a =
122,122,115,130,127,130,128,126,123,117,117,125,122,123,114,130
118,117,122,122,119,120,121,121,117,114,115,122,117,118,121,120
137,135,141,134,133,133,133,136,135,138,138,136,137,134,140,135
112,117,119,128,123,130,127,127,117,107,106,125,111,119,119,129
121,124,110,131,128,130,130,126,124,117,116,125,119,126,110,128
143,139,134,126,132,126,126,127,139,149,149,128,146,136,135,126
121,119,127,122,122,122,123,123,120,119,118,124,121,119,127,122
123,125,126,132,129,132,132,131,125,119,119,131,121,127,125,131
Counting starts at 1.
What is the entry in row 2 and column 2?
A: 117
What is the entry in row 3 and column 2?
A: 135
What is the entry directly above the smallest entry?
A: 138
What is the top-right entry?
A: 130
The entry in row 2 and column 3: 122
What is the top-left entry?
A: 122
What is the bottom entry of the column that holds the smallest entry?
A: 119
What is the entry in row 3 and column 1?
A: 137
What is the entry just right of the smallest entry?
A: 125
The entry at row 2, column 1 -> 118
The entry in the bottom-left corner is 123
The entry in the bottom-right corner is 131
The entry in row 1 and column 2: 122
What is the entry at row 1, column 3?
A: 115
What is the entry just left of the smallest entry?
A: 107
The entry directly below 140 -> 119

B = (105, 138, 135, 99, 128)
Find the third entry from the right.
A: 135
The first entry from the left is 105

Read these off the row that follows.
1) Read off the 2nd entry from the right.
2) Read off the third entry from the end.
3) Read off the first entry.
[158 100 134 120 125 151 117 125]
1) 117
2) 151
3) 158

Read these off the table that follows. Counting starts at 1.
1) Find the entry at row 2, column 1.
2) Find the top-left entry.
3) Find the entry directly above 136.
4) Find the bottom entry of the column that holds the smallest entry.
5) Find the entry at row 3, column 1.
6) Find the entry in row 2 and column 3.
7) Find the entry in the bottom-right corner.
8) Find the entry directly below 140.
[[114 112 116 123 113 124 111 108]
 [156 153 119 117 120 117 153 156]
 [103 101 137 138 138 140 104 104]
 [129 131 114 118 112 120 130 123]
 [113 114 112 120 113 119 115 110]
 [135 133 145 133 143 138 135 136]
 [150 150 128 117 123 125 152 147]]
1) 156
2) 114
3) 110
4) 150
5) 103
6) 119
7) 147
8) 120

M =
116,127,127,127,113
127,122,122,122,124
100,133,132,132,100
114,127,126,126,114
105,130,129,129,106
109,130,129,129,107
104,131,130,130,104
106,130,129,129,106
157,109,109,109,156
99,133,132,132,99
142,115,115,115,142
119,125,125,125,117
127,121,121,121,127
109,128,128,128,110
100,133,132,132,100
Rows and columns are numbered from 1.
What is the entry at row 3, column 1?
A: 100
What is the entry in row 2 and column 1?
A: 127
What is the entry in the top-left corner?
A: 116
The entry in row 1 and column 2 -> 127
What is the entry at row 3, column 3?
A: 132
What is the top-right entry?
A: 113
What is the entry at row 1, column 3?
A: 127
What is the entry directly below the largest entry?
A: 99
What is the bottom-left entry?
A: 100
The entry at row 2, column 3: 122
The entry just left of the centre entry -> 130
The centre entry is 129
The entry directly above the centre entry is 130
What is the entry directly above the largest entry?
A: 106
What is the entry directly above 156?
A: 106

Read these off the table that follows. Counting starts at 1.
1) Give the entry just left of the smallest entry.
2) Give the entry at row 1, column 1.
3) Give the entry in row 3 and column 1.
4) Give the centre entry.
5) Give the bottom entry of the column that holds the smallest entry.
6) Give the entry at row 3, column 3.
7) Give the entry just right of the centre entry.
8) Give the entry at row 1, column 3.
[[119 125 123 124 139 124 131 122 124 123 138 116 141]
 [125 133 129 129 124 130 128 130 130 130 131 123 132]
 [142 145 129 134 110 133 111 137 133 135 107 138 111]
 [138 139 132 132 116 131 111 136 134 134 119 134 108]
 [113 110 121 121 143 123 149 123 119 123 145 118 149]
 [115 115 116 121 144 122 142 123 120 122 142 117 145]
 [136 142 126 130 125 130 117 132 132 132 119 138 119]
 [135 131 132 129 125 128 126 130 131 129 117 141 131]
 [141 144 133 130 109 132 112 133 132 135 110 137 109]]
1) 135
2) 119
3) 142
4) 149
5) 110
6) 129
7) 123
8) 123
